The rows lie along a hidden order. The number after each row says roughly how far along it the row is, from 0 to 12. A new part has a new order.
[ -2 -50 -13  -3  -1 -43 -30   0 -24  -1 -43  26 -24   4   1 -11]
11
[ -2 -17 -17 -24  -7 -74 -30 -30 -12  -1   4  13 -21  -2  -7  17]
3
[ 13 -17 -21  -7   6 -35  -6 -21  -2 -14  -6   5 -25 -10  12  39]
1
[-15 -15 -39  41 -37 -47 -93 -47   6  14  46 -76 -26 -12 -41 -35]
12
[   6 -125   -2   32   -3   32  -44   50  -13   -9  -49   25  -50  -24
   -7  -18]
9
[-11  13   4 -70  -5 -52   0 -39  -6   5  -4   8 -27  20 -19   2]
7
[ -6 -49  -8  28 -11  14 -44  19 -14   6   9  -8  -7 -14 -12 -27]
8
[ 35   0 -34   8  12  11  -7   4 -18  13   3 -33 -20  19   8   1]
5
[ 14 -30  -7  17 -16   2 -31  11   8   6  41 -51   6 -17 -20   7]
3
[-20 -10  -6  13  -3 -38 -20   7  -3 -14  -6  44  -3  -7   3  -7]
8
[ 27 -68 -30  11   7 -36 -31  25 -25  -8  -4   4 -17 -11  20  29]
0
[-19  22  -6 -12   4 -61  -2 -23   5  -8   0  63   4  -2   3  15]
5
[-12  -8  -5  18 -11 -30 -25  -6  -1  -1  40 -14   8 -18  -3  11]
3
[ -9 -68  11 -27 -25 -13 -24   1 -10  18  44 -64 -11  -2 -34 -17]
6
[-10 -35 -17  39  -5  22 -26  -8   2  -8 -19   4 -32 -11 -15 -35]
11
[ -37  119  -22  -13   -3  -92  -26 -105   15   10   28   11   15   28
  -14   -8]
11
[  6  41 -23   6   4 -49 -11 -17  -6   1  16   2 -10   3   6  15]
4
[ 17 -58 -29  44 -13  21 -51  49  -9   4  21 -43 -14 -21  -6   0]
4
[ 22 -68 -24  17  -4 -17 -49  16 -27  12  -2 -10 -16  -1  -3 -10]
7
[-23  76 -22  65  -7 -22 -55 -31  32 -11  37  -7  22 -26   5  -4]
7
[ 28 -26 -17 -12  -4  -7   3  -2 -22  13  16 -54 -27  16 -18  -8]
5
[ -3  43 -18  -5   5 -57 -17 -24  -2  -5   8  17   0  -2  10  26]
3
[ 12 -82 -12  19 -18  -2 -37  41  -9   1  12 -51 -11 -33  -7   5]
2
[ -5 -53 -32  47   6   9 -37  17   8 -16 -28  39 -21 -25   8  -3]
8
[ 15 -20 -21   0   4 -22 -13  -3  -1 -13  -2   5 -21 -12   5  37]
1
[-10 -58 -26  -7 -21 -14 -34  -1  11  -8  22 -40 -12 -25 -27  12]
3
[  2  11 -22  22 -11 -19 -43 -13   3  -2  27 -27  -4 -12 -12   3]
6
[  3 -29 -15  -4  12 -48 -14  12 -13 -11 -38  48 -16  -2  17  12]
5
[ 25  -1 -31  -8   2 -31 -27  -8 -13   5   1 -32 -22   8  -3  16]
4
[ 20 -57 -23  29  -5 -11 -48  33 -20  -3  26 -36 -11 -13   6  14]
1
[ 31 -87  -6  30 -11  42 -29  62 -12   1   1 -40 -28 -24  -8  -6]
5
[  6 -13 -15  50  -4  33 -31  12  -1   0  -2 -29 -14 -11  -7 -21]
9
[-26  14  -5  -4 -18 -32 -45 -54   4  16  40 -33   6  10 -32 -28]
9
[ 24 -15 -26  10   1   9 -22   2 -13  13   1 -25 -21  13  -4 -11]
8
[ 19 -51 -25 -16  -7 -22 -36 -12 -19  10 -15 -22 -48  13 -15 -16]
8
[ -1  19 -21  62 -15  12 -47  -6   8   3  42 -27  -2 -16 -15 -18]
8
[ -6 -41 -15  20   6 -22 -20  14  -5 -23 -35  52 -13 -11  12   4]
8
[-21  50 -14  -7   3 -75 -28 -54   9  -6  12  32   3   2   0  15]
6
[-18  13 -21  25  17 -41 -33   0  -9 -23 -28  66  -2   0  29   8]
9
[  -9 -107   -2   37  -16    4  -57   48  -13  -10  -30    7  -37  -32
  -12  -28]
11
[-11   3  -9  16 -12  -1 -32 -27  14  -4  34 -43  -2 -18 -14  -4]
7
[  5 -32 -17  22 -11   0 -49   0  -6   7   7 -28 -18 -10 -16 -20]
7
[ 23 -63 -24  14  -2 -34 -43  37 -23   4  27 -22 -14  -6   5  20]
1
[-19  -7 -10  23 -10  -7 -29 -27   3   2   3  -6 -15  -1 -24 -27]
10
[ -2 -77  -1   2 -21 -13 -45  21  -6   8  53 -53   6 -13 -20 -10]
5
[ 11  27   7 -23 -10   4  -2 -19   0  21  45 -52   0  12 -19  -2]
4
[-24 -15   0 -17  -1  -6 -10 -35   5  -7 -28  18 -23  -3 -19 -20]
11
[ 12  46 -10 -17  -3 -26  -3 -13  -5  19  52  -4  12  15  -8  16]
3
[-10   1  -7  10 -10 -40 -45  -7  -9   4  28  -1  -6  -8 -11 -16]
6
[ 19 -61 -29  10  -4 -28 -44   9 -26  14  34 -25 -24   5   4  -3]
6
[  7 -21 -21  19  13 -28 -18  10  -7 -17 -43  47 -22  -7  21   5]
7
[ -1  62 -29   3   7 -54 -22 -34  11 -12  11  24   4   0  14  28]
3
[  9 -20 -14   3 -14 -11 -37  -7 -11  13  30 -55 -22  -6 -18  -4]
6
[ -2 -42 -20  54   8 -15 -53  23  -4   1  30 -17  -6 -28  -4  -3]
5
[ 19  32 -26   7   5 -30 -22 -13 -10   5  10 -11  -4   6   9  12]
4
[-13  34  -6  -9 -19  -4 -19 -17  21   2  53 -51  11 -10 -20  10]
2
[-21  -7  -6  43   3   5 -30   5  -5  -8 -16  25   4  -3   2 -28]
11
[  2 -63  -9  12  -6 -19 -43  21 -24   6 -18   9 -27   2  -8 -25]
11
[  57 -127   -5  -16    7   18  -29   64  -40  -13  -73  -14  -81  -15
   11   16]
4
[  1 -98  -9   7 -24 -24 -62   3  -3  -3  24 -52 -33 -25 -26   5]
3
[-25  16 -12  11   3 -56 -16  -8  -2 -15  -5  59   7   2  10  -8]
10
[-14 -26 -18  49  -1   5 -38  -2  22 -21 -13   1 -15 -35  -4 -10]
10
[ -7 -11 -12 -34 -11 -16 -29 -41 -12  17 -20 -55 -34  24 -25 -28]
12
[-22 -30   6 -16 -24 -75 -33 -25   8   1  45 -39  -5 -24 -25  10]
4
[  3 -42 -11  10  -5  -4 -28  -4 -19   6 -15  -6 -22   0  -4 -20]
9
[  9 -52 -19  46 -20  -3 -47  13   6   7  45 -49   1 -21   5  10]
1
[ -6 -30 -14  38  -4   8 -43  21 -12   8   0  12  -2  -4  -4 -30]
10
[ -3 -57  -5 -35  -1 -59 -20  -2 -13 -10   3  13 -20  -9   6  45]
0
[-20  11 -27  55  -8 -18 -46 -15  19 -18  11   3  -2 -28  -3  -3]
8
[ -6 -65 -17  22 -13  21 -41  13  -8   3   0  -8 -24 -12 -19 -32]
10
[-29 -13   6  -9  -5 -29 -22  -5  10  -8  12  24 -12 -12 -18  -8]
8
[-29   4  -4  10 -24 -38 -37  -8  10   7  66 -49   8 -13 -16  15]
0
[-17 -13   3 -28 -11 -54 -42 -29  -9  11  31   9   3   5 -16 -10]
7
[ 11 -30 -17  25 -17   7 -44   0  -5  11  30 -73 -17  -8 -19 -15]
6
[  9 -25  -8 -22   0 -32 -10  -5 -14  -6  -4   0 -22  -4   7  38]
2
[ -7  14 -15  37  11  -5 -14  -1 -11 -12 -25  60   1  -3  12 -11]
9
[ 16 -35 -21   9   1 -12 -22  -1 -19   9 -18  -6 -29  10  -2 -11]
7
[ -6 -71  -8  30 -14 -16 -52   9 -20   0  -4   7 -20 -11  -6 -33]
10
[ -7 -31 -19  23 -16 -13 -46 -12   9 -13  17 -37 -17 -43 -12   6]
6
[-23 -11 -16   3   3 -69 -21 -12  -2 -17  -8  40  -2  -6  10  12]
7
[  20 -127  -19   74  -17   48  -67   63  -16   -2   -7  -46  -25  -27
   -8  -31]
9
[ 21  -7 -30  50  12  13 -22   0  -4  -5 -42  35 -22   0   9  -8]
10
[-25 -44  10 -12 -22   7 -31 -36   6  -6  -5 -21 -33 -24 -39 -30]
12
[ 12 -16 -16   8  -5   4 -22   4 -13  15   0 -18 -13  17  -8 -19]
8
[ 33 -47 -48  29  10 -12 -36  23 -16  -4   5 -22 -26  -6  13  29]
2
[  9 -86  20 -30 -16  13 -10  46 -14   0  15 -71 -14 -18 -15   2]
2
[ 17 -78  -9  30  -1 -12 -41  45 -26  10  -7 -28 -22 -20  -6 -13]
7
[ -9 -11  -8  26 -11 -14 -27 -10   7  -9   7  -2 -15 -16 -11  -5]
7
[-23   7  -2 -16   4 -47   0 -25   7  -9 -10  45  -6   1  -6  -2]
9
[ -6 -15  -6 -22 -12 -57 -24 -11   1   8  55 -30  -5  -3 -11  25]
0
